Below are the code and all the weights of a small trained network. Each question names an input and a class and asks about switching units off, where a switched-off unit gives its printed mean instead of its output.

import numpy as np


def w(rows, s, z=0):
    codes = np.array(rows[::2]) - 128.0
    scale = np.full(codes.shape[1], s)
    scale[-1] = z or s
    return codes * scale


def f(y):
    return np.maximum(y, 0)


def log_softmax(a):
    a = a - a.max(-1, keepdims=True)
    return a - np.log(np.exp(a).sum(-1, keepdims=True))


def net(x, mask):
    res = np.array(x, float).reshape(1, 7) / 4 @ E
    y = f(res @ A[0][:, :-1].T + A[0][:, -1])
    res = res + np.where(mask, y, B[0][:, -1]) @ B[0][:, :-1]
    return log_softmax(res[-1] @ U[:, :-1].T + U[:, -1])


A, B = {}, {}
E = w([
[119,118,128,129],'x0',
[101,121,139,138],'x1',
[182,10,236,124],'x2',
[252,118,111,255],'x3',
[164,146,117,113],'x4',
[72,50,32,29],'x5',
[117,123,132,128],'x6',
],0.0078)
A[0] = w([
[216,81,207,168,3],'N1',
[105,127,61,84,74],'N2',
[162,41,132,92,83],'N3',
[142,35,115,87,252],'N4',
[67,166,52,58,126],'N5',
[120,186,1,220,198],'N6',
],0.011,0.0047)
B[0] = w([
[238,45,92,177,207],'N1',
[141,74,54,183,179],'N2',
[129,209,141,10,176],'N3',
[114,226,202,115,217],'N4',
[61,89,3,254,228],'N5',
[80,205,217,88,244],'N6',
],0.0072,0.011)
U = w([
[94,170,107,61,223],'0',
[175,159,209,104,149],'1',
[173,1,36,178,2],'2',
],0.0087,0.004)

Each question gives the input, the list of numbers given to net, and the class t.
The units are the neurons (one row each of A and B). Each row of codes is followed by its name. A weight is (code - 128) times the scale printed after its matrix; where a second scale follows, it is the last column's (A, B and U).
mask holds one flag per neuron, in row order. A switched-off neuron (its flag False) gives its mean, the last column of its row in B, instead of its output. The means were averaged over made-up inputs and are rounded, as every weight is.
A unit's drop is (log p(t) with every unit on - log p(t) with that unit switched off) / (log p(t) with every unit on - log p(t) with every unit switched off).
The circuit of an input: a set's keep is (log p(t) with only the set's units on - log p(t) with every unit switched off) / (log p(t) with every unit on - log p(t) with every unit switched off). Starting from all 6 units, units are removed one at a time, each time the one whose removal leaves the highest keep (on an exact tie, the one counted first), for as long as the keep stays at least 0.8.
units of the circuit, in order: the units of the circuit, biggest drop first
k most important neurons: the k neurons with the biggest drops, biggest first
drop of u: that unit's drop, to one decimal
input [5,-6,-5,-2,-4,6,-7], class 2: 3 most important neurons	(N5 N2 N3)
input [5,0,-8,-3,-4,4,1], class 2: 2 most important neurons	(N5 N2)
input [2,6,8,2,7,-6,-3], class 2: 2 most important neurons	(N1 N6)
input [0,-5,6,3,-7,6,4], class 1: units of the circuit, in order	(N4)
input [-4,1,-2,-7,-5,1,2], class 2: units of the circuit, in order	(N5 N6)
input [7,8,-3,-1,2,2,2], class 2: units of the circuit, in order	(N5 N3)
input [8,4,-7,8,4,8,-4], class 0: 2 most important neurons	(N6 N1)
input [2,7,5,6,-3,5,-3], class 1: 3 most important neurons	(N4 N5 N3)
input [2,-7,-4,-4,-5,6,4], class 2: 2 most important neurons	(N5 N2)
input [-2,-3,4,4,7,4,-6], class 1: 2 most important neurons	(N5 N4)
input [2,6,7,6,0,8,5], class 1: drop of N2	0.0
input [-1,-2,-4,-6,6,2,-4], class 2: drop of N1	0.0
input [-7,-7,-7,-6,-6,3,-7], class 2: drop of N5	0.6
input [4,0,-1,7,-6,8,0], class 0: most important neuron	(N1)
input [3,-6,-4,8,5,8,-2], class 0: 2 most important neurons	(N6 N1)
